Each row has a class, written after it.
[ -47  208   82 -148  -83  388  565   40  280 -197 -108 -168 -130 -184
  289   32  269  299  200 -408  179   15  638  -40   52  141  163 -136
 -240   50 -195   86  160  -58 -529 -180  471  -71  -23  295  283] -> (138)
[   8  -74   51  152  199   67  369  161  274 -257   62  143   65 -148
 -250   -1   16  431 -177  -16    2   42 -224   61  -17  251   95  -55
  -84  313  -58  139  184  395 -167 -338  312  142  -10  392 -145] -> (147)
[   0  -23  290   74  106 -100  -96   42 -156  -39  200  141   88 -417
 -311 -205 -204 -482 -641  475   77   18  263   73 -309  -64  160  -19
 -313 -419 -133 -128  207  -44 -186  836  235  -35  224  -18  -14] -> (170)
[ -70  -42  -20    0  120  200  392  124  243 -263   31   11   88  -75
 -211  -10 -114  221 -296  -16   38   75 -117  179 -228   70  -74    2
 -263  128  -83  310  192  360 -190 -451   77  272 -112  186  -79] -> (139)
[  40  -93   40  170  214   84  379  193  239 -199  110  118   65 -120
 -277   42  -46  447 -164   14  -18   66 -230   78  -17  251  102  -47
  -21  276 -107  155  238  329 -211 -362  318  139  -30  434 -117] -> (112)
[ -64  215  107 -181 -108  450  602   61  252 -249  -72 -149 -155 -196
  331    8  273  266  184 -412  211  -40  705  -37   34  151   41 -174
 -267   46 -186   85  199  -49 -512 -221  494  -63    3  325  239] -> (138)
[-204   85  -70 -331  -69  557  437   24  246 -243  -82 -217  -79  -28
   99  115  -65  271   84 -182  295   16  508  -69  -64  -14 -139  -47
 -169 -235 -112   -4  226 -137 -517 -287  177  -65  -90  247  232] -> (29)
[ -12  -66  226   60  152  -74 -106   49  -98  -65  174  148  117 -380
 -358 -155 -195 -384 -575  494   87   15  242   62 -291  -19  206  -17
 -306 -407  -98 -186  193  -65 -233  804  181  -54  259  -38  -10] -> (17)
[  26  -83   85  160  212   80  316  222  204 -257  113  139   58 -155
 -246    1  -37  439 -200   -8  -13   47 -139   95    3  246   74  -52
  -40  298  -89  134  236  388 -170 -340  336  172   10  408 -155] -> (9)
[  -8  -57  212   78  156  -47 -115   91 -136    8  178  161   53 -405
 -377 -174 -211 -335 -567  528   92  -17  250   56 -268  -76  215    2
 -270 -380 -167 -217  117  -86 -201  825  179  -50  241  -23  -74] -> (170)
[ -65  -47   20   11   84  225  414  129  264 -250   88  -13   91  -76
 -130  -15  -48  186 -264  -29   36   28  -69  143 -219   90 -130  -43
 -283  125  -68  306  198  333 -203 -434  139  260  -57  188  -78] -> (170)
[ -68  -80  157  189   84  -82   61  -16 -184 -221 -119   80    5 -443
 -293 -294 -207 -319 -675  124  104   -3  351   24 -224  -10  477   91
 -499 -349   -8 -119   58    3 -240  599  207  -85   92  -42   44] -> (139)
[ -52  -24   30   -2  101  186  397  152  228 -211   84   52   44  -68
 -164  -23  -85  202 -255    3   34   90 -161  163 -183   62 -112  -13
 -232  130 -129  330  183  369 -164 -437  145  265  -98  229  -63] -> (147)
[  72  -85   62  144  257  131  328  175  262 -266   98  123   72 -155
 -295   28  -18  453 -171   20   30   57 -209   96  -12  267   34  -53
  -67  310  -43   70  164  438 -177 -412  318  194   33  414 -176] -> (126)
[-211  128  -69 -303  -51  532  437   38  227 -230 -100 -182 -124 -103
   27   70  -82  330   82 -193  282   10  529  -71  -65  -86  -94   30
 -208 -186 -188   35  134 -146 -494 -211  156  -13  -89  272  218] -> (137)
[-114  -88  181  154   90   -7  -16   36 -249 -250  -64  119  -19 -359
 -225 -243 -197 -337 -694  195  122  -59  462   -2 -181   14  358   30
 -514 -319   23 -215  116   30 -231  610  248 -137  176  -54  -13] -> (17)
[-180  148  -50 -295  -52  551  455   32  305 -255 -114 -198  -95  -43
  161   95   -7  299  124 -264  325   30  548  -67  -13    4 -131  -36
 -234 -122 -149   39  118  -73 -498 -360  210  -61 -170  261  228] -> (9)
[  33  -94   87  136  216   60  329  179  239 -243  102  153   47 -191
 -318   -1  -79  420 -207   37  -23   68 -261  107  -16  225   54  -27
  -21  276 -119  170  232  371 -168 -283  320  187   10  434 -139] -> (137)
[ -49  -38  -17   45  109  190  441  114  299 -266   63   17   84 -102
 -154  -23    3  246 -248  -54   22   39 -124  118 -231   88  -82  -16
 -285  167  -95  330  153  363 -180 -405  129  268  -84  228  -60] -> (17)
[-167  146  -15 -296   12  572  502   48  252 -240  -59 -219  -91 -120
   71   71  -48  282   58 -244  290   -2  620  -42  -55  -16  -73  -48
 -237 -178  -89  -17  118  -93 -522 -372  234    5  -84  270  248] -> (189)
[ -81  -34   40   -1   99  188  402  158  269 -223   49   31   86  -79
 -168    1  -53  211 -243  -43    4   66 -108  149 -193   84  -96  -32
 -266  142  -97  328  174  364 -193 -442  116  253  -86  183  -65] -> (112)
[ -86  245  110 -146 -116  410  540   60  214 -182  -97 -128 -157 -151
  353   32  343  255  221 -378  226  -13  648  -60  102  176   51 -180
 -253   30 -186   58  183  -50 -476 -160  502  -80    0  317  248] -> (147)
[  28  -90   61  175  212   52  338  205  253 -202   79  187   69 -133
 -299   30  -27  457 -143  -19  -12   52 -270  100   11  232  138  -22
   -9  342  -83  128  216  401 -166 -368  297  138  -31  417 -131] -> (29)
[ -26  -72  235   27  154  -60 -154   61 -160  -58  148  139   62 -396
 -389 -153 -220 -377 -624  527   77  -18  260   87 -250  -84  187  -14
 -243 -406 -110 -239  156  -36 -208  843  166  -26  277  -66  -75] -> (137)
[-208  135  -45 -326  -40  547  442   45  265 -247 -112 -207 -113  -61
   43   78  -31  302   79 -238  309    3  528  -62  -36  -42  -92  -38
 -205 -115 -138    1  121  -82 -505 -365  162  -26 -139  251  170] -> (112)
[  67  -46   81  160  235   87  346  190  245 -231  110  158   31 -150
 -265   11   12  427 -156   30   10   68 -251   96   -1  265   45  -67
  -20  294 -109  137  216  419 -154 -356  362  165    5  457 -173] -> (147)
[-121  177   69 -152 -109  327  525   44  261 -160  -80 -132 -144 -198
  222  -14  258  336  217 -375  206  -16  553  -60   51   13   84 -108
 -205   51 -192  128  149  -73 -447 -127  409  -18  -29  243  248] -> (189)
[ -67  202   63 -130  -94  368  536   51  314 -214  -90 -140  -89 -179
  303   42  353  345  254 -345  188    9  567  -50   47  189   92 -176
 -216   73 -181   74  190  -44 -466 -157  430  -67    7  292  236] -> (139)
[-125  -91  193  198   68  -89   11   -2 -232 -243 -130  109   37 -390
 -290 -253 -201 -349 -746  113   83  -11  364   17 -199   11  434   71
 -488 -337   49 -131  180   55 -213  578  232 -122  146  -72   32] -> (29)
[ -27  -74  270   77  154  -78 -150   45 -108  -41  188  167  123 -433
 -393 -183 -198 -438 -635  479   73  -20  240  107 -262  -62  220   -1
 -287 -413  -81 -187  242  -30 -216  805  194  -48  253  -44  -13] -> (29)
[ -20  -63  255   92  114 -110 -191   85 -158  -20  174  162   66 -379
 -334 -180 -157 -382 -592  521   84  -20  242   49 -230  -60  222  -12
 -255 -367 -152 -211  174  -45 -176  886  204  -75  255  -42  -80] -> (170)
[  41 -104   80  166  221   62  308  157  218 -259   84  127   57 -131
 -272   11    6  422 -199   18   14   55 -229   86   25  264   69  -62
  -50  309  -32  108  218  427 -149 -364  347  182    0  408 -166] -> (139)
[-109  -77  195  154   85  -56   24  -19 -199 -255  -96   85   -2 -404
 -242 -269 -216 -368 -710  138  121   -8  421    0 -219  -28  379   69
 -531 -304   26 -111   95   79 -236  540  248 -130  114  -78   23] -> (9)
[ -83  -56   27    6   86  200  404  126  227 -257   73   16   71  -82
 -157   -7  -85  179 -277  -35   34   37  -85  152 -212   66  -94    6
 -216  124  -97  305  210  362 -202 -437  124  236  -94  207  -62] -> (189)
[-115  -80  200  198  113  -60   20  -10 -258 -186  -90  117  -12 -414
 -319 -291 -221 -319 -721  145  124  -16  384   18 -170  -38  444   57
 -525 -369   43 -157  148   18 -230  564  277 -151  113  -49   54] -> (112)
[  20  -44   67  125  202   80  335  177  233 -266   52  199   67 -191
 -310    8   -4  471 -195  -23   -5   79 -215  106   -5  266   57  -26
  -24  309  -85  146  226  443 -137 -331  310  178   28  440 -162] -> (17)
[ -73  199  140 -129 -112  368  528   19  258 -181  -52 -136  -85 -190
  321   42  396  247  194 -386  196  -48  633  -40   98  133   51 -175
 -197   73 -115   66  203    9 -456 -178  491  -34   47  277  248] -> (189)
[  49  -94   75  182  219   91  340  184  229 -214  130  144   57 -161
 -219   32  -65  394 -168   -2   -1   58 -192   95  -32  207   24  -18
  -54  338  -87  147  183  384 -159 -365  316  186   18  411 -134] -> (126)
[ -67  -58   37   48  112  226  434  155  234 -223  118    4   33  -77
 -129    5 -116  110 -261    0   23   30 -134  152 -204   81 -101  -17
 -262  118 -149  340  142  318 -200 -407  143  248 -119  198  -38] -> (137)
[ -70  -32   28   55  115  178  412  182  240 -241   96  -11   80  -61
 -104    4  -31  206 -238  -40   -5   33  -86  131 -200   99  -85  -35
 -264  135 -106  334  187  338 -196 -417  152  270  -83  195  -51] -> (9)
[-120  -96  205  184  152  -35   44   22 -278 -195  -81  108   -3 -393
 -353 -267 -258 -321 -757  176  103  -50  400   18 -169  -25  461   66
 -522 -344   39 -161  144   43 -235  539  247 -123  129  -41   28] -> (112)
[  49  -94   54  155  256   80  335  191  269 -209   64  155   34 -158
 -306   13  -72  439 -158   31   -7   90 -275   99  -19  243  107  -56
  -37  325 -122  168  156  387 -159 -364  313  194  -43  402 -167] -> (139)
[-191  144  -45 -301  -42  564  499   -5  305 -218  -81 -233  -95 -118
   62   49  -27  250   72 -234  312   18  502  -73  -79  -71  -78   -8
 -290 -215 -135   34  126 -170 -538 -317  198  -27 -167  282  304] -> (147)
[ -92  185   42 -157 -121  450  579   16  301 -254  -95 -148  -95 -146
  285   45  311  358  228 -399  220  -19  612  -36   63  179   56 -162
 -201   44 -154   77  237  -23 -508 -263  436  -73  -10  293  238] -> (126)
[-205  137  -58 -319  -19  536  436   62  275 -198 -106 -180 -131  -44
  109   77  -67  314  117 -234  351    8  491  -70  -12  -66 -144  -45
 -245 -140 -155    1   90 -111 -484 -330  173  -61 -149  235  217] -> (112)
[ -26  -72  227   64  140 -111 -142   58 -156   -5  177  167   59 -411
 -395 -201 -223 -391 -591  512   91  -21  197   59 -294 -121  219   18
 -291 -402 -134 -203  145  -56 -219  842  178  -41  247  -39  -38] -> (29)
[-181  140  -58 -320  -67  578  464  118  254 -242  -50 -188 -142 -110
  109   99  -24  366  138 -193  301   -1  580  -75  -47  -19 -167  -25
 -191 -167 -213  -36  104 -157 -495 -241  179  -41  -64  287  213] -> (137)
[  55  -57   59  160  226   61  350  213  222 -248   78  121  -10 -219
 -298  -25  -43  497 -155  -34  -20  103 -218   71  -21  206   96   -8
  -32  315 -155  201  168  408 -143 -308  342  204   -7  453 -158] -> (9)
[ -92  -96  199  201  132  -69   32   30 -203 -181  -73  110    1 -421
 -271 -286 -238 -295 -684  150   85   -3  382    9 -186  -19  465   58
 -530 -313   28 -141  126   21 -213  594  289 -113  140  -75   69] -> (170)
[-200  113  -49 -309  -40  547  436   53  275 -278  -75 -201 -108  -63
  134   90  -18  326  104 -188  278  -19  555  -74  -15  -14 -107  -55
 -207 -135 -129  -40  113  -96 -488 -263  185  -53  -78  244  202] -> (137)
[ -55  -46   12  -18  129  248  442  158  300 -255   49   26   78  -65
 -180   38  -81  233 -215  -40    3   69 -107  168 -218  118  -95  -43
 -182  175 -102  336  191  427 -191 -525  106  256  -68  212 -111] -> (112)
[-174  139  -10 -302  -13  547  476   84  233 -213  -66 -177 -127  -92
   40   60  -74  316   51 -247  296    7  513  -57  -36  -68  -82  -21
 -242 -169 -172   23  119 -120 -502 -356  215  -21 -170  296  237] -> (138)
[ -73  231   99 -140 -111  430  558   48  249 -237  -73 -149  -90 -208
  317   35  320  239  180 -416  220   -4  693  -53   33  184   65 -167
 -242  -17 -166   69  249  -67 -511 -171  468  -95  -13  297  274] -> (9)
[ -94 -108  194  174  125  -41   60   24 -272 -204  -62   79   -1 -420
 -318 -232 -257 -322 -712  197   75  -14  399   12 -225   -7  391   63
 -518 -402   26 -132  168  -23 -255  620  260 -104  172  -52   60] -> (137)
[ -61  -53   44   46   96  208  428  189  227 -228  107    8   71  -91
 -132   29  -37  181 -215   16  -22   26 -109  149 -177  138  -45  -35
 -246  112 -119  321  216  294 -223 -375  165  229  -32  218  -19] -> (137)
[  80  -91   62  171  272   97  357  224  210 -181  126  169   39 -150
 -325   34  -71  453 -174   50    2   78 -291   98   -8  242   65  -55
   17  250 -113  113  212  383 -154 -376  327  168   -9  450 -155] -> (29)
[-130 -107  226  158  118  -30   23   21 -269 -207  -36  168   18 -396
 -349 -268 -271 -337 -739  173  106  -52  431   47 -183  -34  403   73
 -501 -350   54 -150  195   61 -228  549  247 -106  162  -74   29] -> (126)
[ -28  -45    9  -10  109  262  441  132  298 -275  106   62   89  -92
 -111    7  -33  203 -227  -17   22   40  -43  133 -227  154 -118  -82
 -237  194  -82  306  177  389 -204 -460  169  252  -17  252 -101] -> (17)
[  20 -124   46  166  229  106  343  187  248 -224   67  103   62 -131
 -284   40  -60  389 -181   21   -6   45 -257   80  -21  263  107  -39
  -43  230  -86  132  232  347 -203 -341  306  145  -23  385 -111] -> (29)
[-119  -82  188  169   64  -47    1  -31 -241 -247 -123  110    1 -400
 -284 -241 -161 -331 -723  170  107  -29  426   15 -156    9  398   71
 -522 -328   53 -169  160   27 -232  632  253 -162  158  -53   18] -> (137)
[  41  -50   64  132  190  121  346  179  181 -242   92  100   35 -185
 -254   -3  -36  399 -219   -4   15   65 -162  101  -46  231   12  -35
  -51  298  -94  166  216  399 -145 -365  329  207    8  431 -189] -> (170)
[ -91  -56   36    7  105  209  387  197  226 -191   81    0   67  -54
 -157    7  -74  151 -240  -13    5   48 -138  140 -196   70  -69  -45
 -298  111 -100  327  183  305 -215 -444  126  266  -94  153  -33] -> (112)
[  -8  -81  235   44  110  -55 -139   81 -124  -38  214  140   51 -384
 -321 -160 -188 -438 -570  565   81  -49  280   30 -325  -89  162   -5
 -295 -428 -180 -220  137 -103 -245  899  194  -79  264  -53  -62] -> (138)
[   7  -69  281   50  138  -48 -146  112 -155  -68  198  202   72 -388
 -363 -146 -229 -374 -568  530   45    2  285  108 -263  -25  185  -19
 -241 -396 -147 -225  228  -25 -217  844  206  -57  304    3  -56] -> (137)
[  46  -52   72  126  143   37  351  101  303 -217   62   88   59 -177
 -234   -1   35  330 -160    8   15   67 -244   85  -56  227   19  -47
  -56  263 -113  218  203  353 -203 -288  346  168  -16  410 -110] -> (29)
[ -85  -56   37   24   94  148  399  144  223 -223  102   15   76  -38
 -137  -17  -68  150 -242  -24   46   59 -151  146 -195   54 -130  -28
 -246  138  -77  377  208  360 -145 -440  139  275 -123  144  -60] -> (9)
[ -75  242  117 -155 -111  425  592    0  271 -233 -106 -173  -99 -236
  298   44  333  259  179 -395  185  -17  628  -17   52  176   63 -174
 -242    3 -150   93  194  -27 -514 -196  477  -67   11  330  288] -> (137)
[   1 -126   18  142  220  113  369  201  247 -212   63  141   13  -97
 -284   19 -100  454 -155   -3   -7   66 -283   75   -1  214  123  -24
  -35  280 -128  173  194  353 -180 -371  286  168  -56  372 -111] -> (126)
[ -83  -51  183  172  101  -43   35  -18 -225 -244 -128   86   -9 -345
 -232 -245 -163 -314 -706  152  139   14  388   24 -172   35  378   39
 -532 -315   49 -181  129   88 -203  536  261 -157  114  -32   21] -> (147)
[-130  -72  188  197  101  -66   25  -28 -238 -238 -107  105   33 -414
 -256 -264 -199 -342 -741  125  120  -17  460    0 -193   23  407   73
 -560 -334   67 -153  145   32 -228  606  259 -158  139  -68   43] -> (9)
[ -63  201  112 -158 -106  370  570   32  246 -187  -92 -155 -110 -201
  258    1  260  252  165 -381  202   29  574  -34   18  111   94 -138
 -278  -47 -193  115  223 -106 -502 -153  462  -73  -65  276  318] -> (138)
[  64  -70   71  163  196   79  356  151  272 -262   93  121   59 -133
 -201   27  -36  392 -168  -12   15   71 -223  113  -37  221    3  -29
  -63  348  -91  161  172  418 -165 -390  312  174  -34  423 -132] -> (137)
[ -98  200   84 -151 -129  420  539   95  264 -190  -44 -129 -113 -182
  333   36  310  280  230 -346  187  -34  621  -58   42  166   62 -178
 -271   31 -210   52  188 -110 -510 -122  442  -61   13  293  276] -> (139)
[-101  -96  174  176  121  -14   86  -10 -240 -206  -77   71   -8 -417
 -274 -262 -220 -351 -722  159  123  -29  380   -8 -233  -20  400   52
 -563 -381   29 -138  123  -18 -252  568  261 -110  134  -51   90] -> (17)
[-105  -86  207  148   73  -79  -24    3 -232 -246  -85  101   22 -405
 -281 -256 -217 -352 -705  186   97   -8  416   31 -225  -11  367   71
 -514 -353   30 -131  203   42 -228  653  244 -122  189  -79   32] -> (126)
[-102 -109  183  229  129  -60   41    9 -252 -168 -105  136   14 -422
 -336 -258 -235 -314 -738  165   94  -25  377   16 -187    4  492   80
 -512 -371   20 -168  156  -10 -248  594  257 -163  127  -46   64] -> (29)
[ -26  -74  248   62  145  -92 -129   68 -121  -30  220  156   95 -424
 -334 -178 -211 -429 -576  533   68  -37  247   48 -292  -76  207  -22
 -324 -436 -124 -188  164 -112 -263  878  213  -55  278  -57   12] -> (17)
[-120  -55  211  190   52  -81   29  -18 -235 -241  -99   80   27 -433
 -264 -264 -147 -372 -727  133  114  -19  388   13 -237   -7  393   85
 -562 -374   35 -123  193   -5 -248  588  277 -167  124  -72   76] -> (138)
[-174  137  -46 -334  -45  561  469   52  296 -256  -94 -209 -121  -66
  114   79    3  359  111 -259  300   11  571  -94  -41  -27 -121  -42
 -254 -160 -134  -15  119 -123 -526 -329  221  -42  -93  289  232] -> (138)
[   6  -45  234   39  127  -75 -172   31  -85  -38  166  158   93 -367
 -335 -150 -161 -438 -550  544  102   -5  254   92 -290  -46  159  -26
 -244 -393 -107 -208  195  -14 -220  818  196  -68  284  -32  -66] -> (29)
[ -48   -7   -9   54  125  204  415   86  230 -283   10  -12   40 -100
 -141  -15  -35  198 -320  -61   58   66  -48  137 -182  103  -72    8
 -238  162  -91  307  137  410 -150 -449  141  222 -111  245 -108] -> (189)
[-207  118  -29 -346  -12  560  429   68  250 -216  -69 -152  -89  -65
   60   86  -83  326  102 -206  292   17  562  -75    8  -27  -81  -54
 -200 -154 -114  -12  140  -83 -497 -329  200  -49 -106  248  213] -> (112)
[  47  -89   26  176  218   71  360  185  205 -217   64   95   16 -184
 -233   18  -72  461 -165  -18   -4   96 -184   70  -20  215  108    6
  -16  310 -149  152  177  321 -181 -300  308  154  -28  422 -131] -> (9)
